Here is a tiny trained network, its code and every weight. The questions are about switching its units off for an input and a class, where a switched-off unit gives its printed mean instead of its output.

import numpy as np


def w(rows, s, z=0):
    codes = np.array(rows[::2]) - 128.0
    scale = np.full(codes.shape[1], s)
    scale[-1] = z or s
    return codes * scale


def norm(h):
    return h / np.sqrt((h * h).mean(-1, keepdims=True) + 1e-5)


def f(y):
    return y / 2 * (1 + np.tanh(0.7978845608 * (y + 0.044715 * y**3)))


def log_softmax(a):
    a = a - a.max(-1, keepdims=True)
    return a - np.log(np.exp(a).sum(-1, keepdims=True))


def net(x, mask):
    res = np.array(x, float).reshape(1, 3) / 4 @ E
    u = 0
    for l in range(4):
        y = f(norm(res) @ A[l][:, :-1].T + A[l][:, -1])
        res = res + np.where(mask[u : u + 6], y, B[l][:, -1]) @ B[l][:, :-1]
        u += 6
    return log_softmax(norm(res)[-1] @ U[:, :-1].T + U[:, -1])


A, B = {}, {}
E = w([
[221,69,177,104,244,183],'x0',
[75,1,58,58,94,167],'x1',
[203,198,63,84,93,166],'x2',
],0.0083)
A[0] = w([
[94,225,52,105,232,58,22],'L0N0',
[253,120,6,127,99,92,86],'L0N1',
[211,171,208,178,61,119,166],'L0N2',
[133,109,182,56,158,96,43],'L0N3',
[208,149,143,64,78,72,5],'L0N4',
[3,86,222,105,174,102,117],'L0N5',
],0.0062,0.0033)
B[0] = w([
[152,34,167,57,182,164,122],'L0N0',
[83,169,160,107,116,194,195],'L0N1',
[93,174,63,91,133,95,240],'L0N2',
[200,138,155,181,114,166,117],'L0N3',
[56,35,166,91,59,149,112],'L0N4',
[108,166,138,120,106,254,252],'L0N5',
],0.0085,0.0031)
A[1] = w([
[191,129,107,172,192,202,197],'L1N0',
[39,168,30,114,191,147,141],'L1N1',
[203,32,118,117,186,135,7],'L1N2',
[36,88,195,144,197,81,173],'L1N3',
[130,2,80,89,109,169,82],'L1N4',
[147,120,46,100,111,219,107],'L1N5',
],0.0081,0.0022)
B[1] = w([
[68,98,92,172,109,130,254],'L1N0',
[119,86,121,193,185,108,220],'L1N1',
[178,151,114,169,150,110,199],'L1N2',
[174,177,122,32,55,154,195],'L1N3',
[106,148,139,74,122,1,245],'L1N4',
[81,146,133,113,196,172,240],'L1N5',
],0.0088,0.0043)
A[2] = w([
[91,102,127,213,167,87,83],'L2N0',
[99,107,174,156,76,69,156],'L2N1',
[176,84,186,156,201,128,69],'L2N2',
[191,86,135,90,189,150,151],'L2N3',
[110,77,87,113,87,147,173],'L2N4',
[110,77,245,131,96,132,4],'L2N5',
],0.011,0.0036)
B[2] = w([
[42,175,180,159,168,202,198],'L2N0',
[226,97,74,139,143,224,209],'L2N1',
[146,100,93,147,89,144,226],'L2N2',
[136,162,92,176,15,87,252],'L2N3',
[254,158,136,137,210,68,213],'L2N4',
[157,205,141,90,90,222,135],'L2N5',
],0.0087,0.0032)
A[3] = w([
[116,102,245,126,50,143,5],'L3N0',
[153,123,100,216,102,106,224],'L3N1',
[68,162,99,123,119,123,125],'L3N2',
[149,153,113,69,73,189,54],'L3N3',
[163,112,64,207,104,134,9],'L3N4',
[160,191,170,155,138,99,103],'L3N5',
],0.012,0.0021)
B[3] = w([
[166,194,93,48,114,165,145],'L3N0',
[166,111,120,149,96,60,253],'L3N1',
[192,92,200,189,73,178,224],'L3N2',
[151,133,182,64,137,228,191],'L3N3',
[153,170,135,209,20,131,223],'L3N4',
[92,1,75,5,206,114,211],'L3N5',
],0.0098,0.0052)
U = w([
[232,128,97,244,37,107,132],'0',
[135,78,86,57,221,20,243],'1',
[170,161,156,72,137,254,134],'2',
[62,123,218,249,200,162,1],'3',
],0.014,0.0029)

Each question gives the input, the list of numbers given to net, and the class t.
The units are the neurons (one row each of A and B). Each row of codes is followed by its name. A weight is (code - 128) times the scale printed after its matrix; where a second scale follows, it is the last column's (A, B and U).
mask holds one flag per neuron, layer by layer. A switched-off neuron (its flag False) gives its mean, the last column of its row in B, instead of its output. The means were averaged over made-up inputs and are rounded, as every weight is.
A unit's drop is (log p(t) with every unit on - log p(t) with that unit switched off) / (log p(t) with every unit on - log p(t) with every unit switched off).
The circuit of an input: a set's keep is (log p(t) with only the set's units on - log p(t) with every unit switched off) / (log p(t) with every unit on - log p(t) with every unit switched off). Starting from the 12 units with the biggest drops (on a tie, the unit counted first), units are removed one at a time, each time the one whose removal leaves the highest keep (on an exact tie, the one counted first), for as long as the keep stays at least 0.8.
units of the circuit, in order: the units of the circuit, biggest drop first
most important unit: the unit with the biggest drop
top k neurons: the k neurons with the biggest drops, biggest first
top k neurons in layer l: the k neurons of layer l with the biggest drops, biggest first
drop of u: that unit's drop, to one decimal
input [6,-7,-3], class 1: top 2 neurons : [L3N5, L0N2]
input [7,8,7], class 1: top 4 neurons : [L1N4, L0N5, L1N5, L3N2]
input [7,3,6], class 0: units of the circuit, in order : [L2N3]
input [3,7,-8], class 2: units of the circuit, in order : [L2N5, L1N3]
input [1,3,-1], class 3: top 2 neurons : [L1N5, L0N5]
input [8,-8,2], class 0: top 2 neurons : [L2N2, L1N4]
input [-1,-5,1], class 1: top 2 neurons : [L1N0, L3N5]
input [8,-4,7], class 0: top 2 neurons : [L2N3, L0N5]
input [1,4,-2], class 1: top 3 neurons : [L1N4, L0N2, L3N4]
input [-2,-8,-7], class 1: top 2 neurons : [L3N5, L1N3]
input [-3,5,6], class 2: top 2 neurons in layer 1 : [L1N5, L1N0]
input [8,-8,3], class 0: top 3 neurons : [L2N2, L1N4, L2N3]
input [8,-4,8], class 0: top 2 neurons : [L2N3, L0N5]
input [-7,-5,8], class 2: top 3 neurons in layer 3 : [L3N3, L3N4, L3N5]
input [3,8,3], class 1: units of the circuit, in order : [L1N4]
input [-3,-5,1], class 1: top 2 neurons : [L1N0, L3N5]
input [6,-6,-1], class 0: top 2 neurons : [L2N2, L1N4]
input [8,2,-7], class 0: top 2 neurons : [L2N3, L1N2]
input [2,-6,5], class 1: drop of L0N5 : 0.2
input [1,-4,-6], class 2: most important unit : L1N3
input [5,1,-4], class 0: drop of L1N2 : 0.1
input [0,-6,-4], class 1: drop of L3N5 : 0.1
